Below are the code and all the weights of a small trained network. Each question names an input and a target symbol and asks about switching units off, where a switched-off unit gives its printed mean instead of its output.

import numpy as np


def w(rows, s, z=0):
    codes = np.array(rows[::2]) - 128.0
    scale = np.full(codes.shape[1], s)
    scale[-1] = z or s
    return codes * scale


def norm(h):
    return h / np.sqrt((h * h).mean(-1, keepdims=True) + 1e-5)


def f(y):
    return y / 2 * (1 + np.tanh(0.7978845608 * (y + 0.044715 * y**3)))


def softmax(a):
    e = np.exp(a - a.max(-1, keepdims=True))
    return e / e.sum(-1, keepdims=True)


def log_softmax(a):
    a = a - a.max(-1, keepdims=True)
    return a - np.log(np.exp(a).sum(-1, keepdims=True))


def net(x, mask):
    ids = ['ΔΛΠβγεζημξτφ'.index(c) for c in x.split()]
    T = len(ids)
    res = E[ids] + P[:T]
    r = norm(res)
    for j in range(2):
        rows = slice(3 * j, 3 * j + 3)
        q, k, v = (r @ M[0][rows].T for M in (Q, K, V))
        z = softmax(np.where(np.tri(T) > 0, q @ k.T / 3**0.5, -1e9)) @ v
        o = O[0][rows]
        res = res + np.where(mask[j], z, o[:, -1]) @ o[:, :-1]
    y = f(norm(res) @ A[0][:, :-1].T + A[0][:, -1])
    res = res + np.where(mask[2:26], y, B[0][:, -1]) @ B[0][:, :-1]
    return log_softmax(norm(res)[-1] @ U[:, :-1].T + U[:, -1])


Q, K, V, O, A, B = {}, {}, {}, {}, {}, {}
E = w([
[180,147,174],'Δ',
[118,103,67],'Λ',
[140,91,81],'Π',
[140,191,146],'β',
[124,109,81],'γ',
[143,194,142],'ε',
[139,92,77],'ζ',
[183,197,53],'η',
[140,93,79],'μ',
[172,248,31],'ξ',
[127,104,73],'τ',
[132,183,158],'φ',
],0.016)
P = w([
[117,188,254],'0',
[182,59,25],'1',
[167,52,47],'2',
[156,46,56],'3',
[147,51,58],'4',
[140,53,60],'5',
[135,56,62],'6',
[132,64,58],'7',
],0.0065)
Q[0] = w([
[180,249,103],'H1',
[93,78,64],'H1',
[154,172,163],'H1',
[175,211,155],'H2',
[203,143,103],'H2',
[108,190,163],'H2',
],0.017)
K[0] = w([
[151,175,86],'H1',
[46,63,147],'H1',
[182,121,9],'H1',
[47,157,87],'H2',
[147,177,124],'H2',
[57,138,117],'H2',
],0.015)
V[0] = w([
[88,195,50],'H1',
[125,48,49],'H1',
[39,230,63],'H1',
[21,154,176],'H2',
[128,156,195],'H2',
[57,253,102],'H2',
],0.0073)
O[0] = w([
[1,91,209,254],'H1',
[140,17,151,188],'H1',
[70,95,211,235],'H1',
[136,192,23,9],'H2',
[103,232,117,62],'H2',
[70,144,85,204],'H2',
],0.0057,0.0044)
A[0] = w([
[128,22,48,162],'N1',
[112,150,144,72],'N2',
[177,186,136,100],'N3',
[81,143,142,115],'N4',
[77,148,130,81],'N5',
[165,194,181,132],'N6',
[40,205,143,102],'N7',
[113,153,133,83],'N8',
[98,140,97,91],'N9',
[73,105,161,101],'N10',
[195,64,127,46],'N11',
[159,133,71,126],'N12',
[235,211,155,242],'N13',
[180,74,168,30],'N14',
[71,177,133,90],'N15',
[208,147,103,143],'N16',
[131,175,230,72],'N17',
[236,200,112,179],'N18',
[140,70,170,78],'N19',
[144,196,245,254],'N20',
[237,174,111,240],'N21',
[111,81,148,64],'N22',
[182,185,133,126],'N23',
[121,160,95,130],'N24',
],0.013,0.0032)
B[0] = w([
[163,211,142,255],'N1',
[104,113,101,121],'N2',
[136,121,141,131],'N3',
[130,123,99,137],'N4',
[79,52,145,140],'N5',
[233,95,70,128],'N6',
[103,94,117,191],'N7',
[91,119,126,127],'N8',
[123,147,142,152],'N9',
[159,100,148,139],'N10',
[44,128,45,164],'N11',
[176,112,154,174],'N12',
[238,125,186,150],'N13',
[94,166,134,146],'N14',
[105,57,155,160],'N15',
[126,70,211,148],'N16',
[192,168,29,134],'N17',
[199,90,170,165],'N18',
[117,177,143,151],'N19',
[255,218,66,147],'N20',
[153,97,219,167],'N21',
[133,136,97,140],'N22',
[147,141,125,135],'N23',
[103,192,159,164],'N24',
],0.0067,0.0092)
U = w([
[156,111,162,30],'Δ',
[160,105,164,90],'Λ',
[134,171,133,16],'Π',
[197,214,186,251],'β',
[194,68,159,144],'γ',
[87,45,186,254],'ε',
[6,196,132,113],'ζ',
[110,219,235,210],'η',
[127,124,100,57],'μ',
[98,85,169,113],'ξ',
[128,87,46,170],'τ',
[136,166,134,28],'φ',
],0.015,0.0024)

Each question gives the input, a string of symbols that net reads in full, and the target symbol t.
The units are the heads (3 rows each of Q, K, V and O) and the neurons (one row each of A and B). Each row of codes is followed by its name. A weight is (code - 128) times the scale printed after its matrix; where a second scale follows, it is the last column's (O, A, B and U).
mask holds one flag per unit, heads first, then neurons. A switched-off unit (its flag False) gives its mean, the last column of its rows in O or B, instead of its output. The means were averaged over made-up inputs and are rounded, as every weight is.
A unit's drop is (log p(t) with every unit on - log p(t) with that unit switched off) / (log p(t) with every unit on - log p(t) with every unit switched off).
The circuit of an input: a set's keep is (log p(t) with only the set's units on - log p(t) with every unit switched off) / (log p(t) with every unit on - log p(t) with every unit switched off). Starting from the 12 units with the biggest drops (on a tie, the unit counted first), units are removed one at a time, each time the one whose removal leaves the highest keep (on an exact tie, the one counted first), for as long as the keep stays at least 0.8.
circuit, biggest first: the units of the circuit, biggest drop first
top k neurons: the k neurons with the biggest drops, biggest first
heads that matter: for each layer, one digit per head in row order, 1 if its drop is at least 0.15 and else 0, layers parted by /
input φ η τ Λ, target β: circuit, biggest first	[H1, N1]
input ξ η τ ζ ξ Δ, target β: circuit, biggest first	[N20]
input φ ξ ξ μ ξ τ τ γ, target β: circuit, biggest first	[H1, N1]
input τ ζ ξ Δ ε Δ β, target ε: top 2 neurons	[N1, N15]
input ζ ζ φ ξ ξ β γ, target γ: circuit, biggest first	[H1, H2]
input γ γ ξ τ φ ξ, target η: top 2 neurons	[N11, N24]
input γ τ ξ Λ μ τ, target ζ: top 3 neurons	[N1, N20, N21]
input ξ ξ τ ζ Λ Π, target τ: top 2 neurons	[N11, N1]
input φ τ ζ ξ τ ξ, target η: top 2 neurons	[N11, N20]
input φ τ ξ ε γ, target β: top 2 neurons	[N1, N11]
input ξ η γ φ, target τ: heads that matter	01
input γ ξ ξ φ, target ζ: heads that matter	01
input γ τ γ ξ ξ γ, target ζ: heads that matter	00
input ξ ζ ξ ε τ μ, target τ: heads that matter	10
input τ ξ ζ ζ ε, target ε: circuit, biggest first	[N1]
input γ η Λ, target ζ: top 2 neurons	[N1, N20]
input ξ η ξ ξ ξ φ ξ Λ, target τ: top 2 neurons	[N24, N1]
input τ φ ε, target ε: heads that matter	11
input ζ γ γ ξ ξ τ τ ξ, target ζ: heads that matter	11
input γ β τ, target ζ: top neuron	[N18]
input γ ξ Π ξ φ Π γ μ, target ζ: heads that matter	00
input ξ γ γ μ, target τ: top 2 neurons	[N11, N1]
input γ ξ Λ, target ζ: heads that matter	10
input ξ τ Δ, target β: heads that matter	00
input γ ξ ξ ξ η τ τ ζ, target ζ: top 2 neurons	[N1, N20]
input γ τ ζ, target ζ: heads that matter	11
input ξ ξ ζ Π ξ Λ, target τ: top neuron	[N1]
input φ ξ Δ Π, target β: heads that matter	10
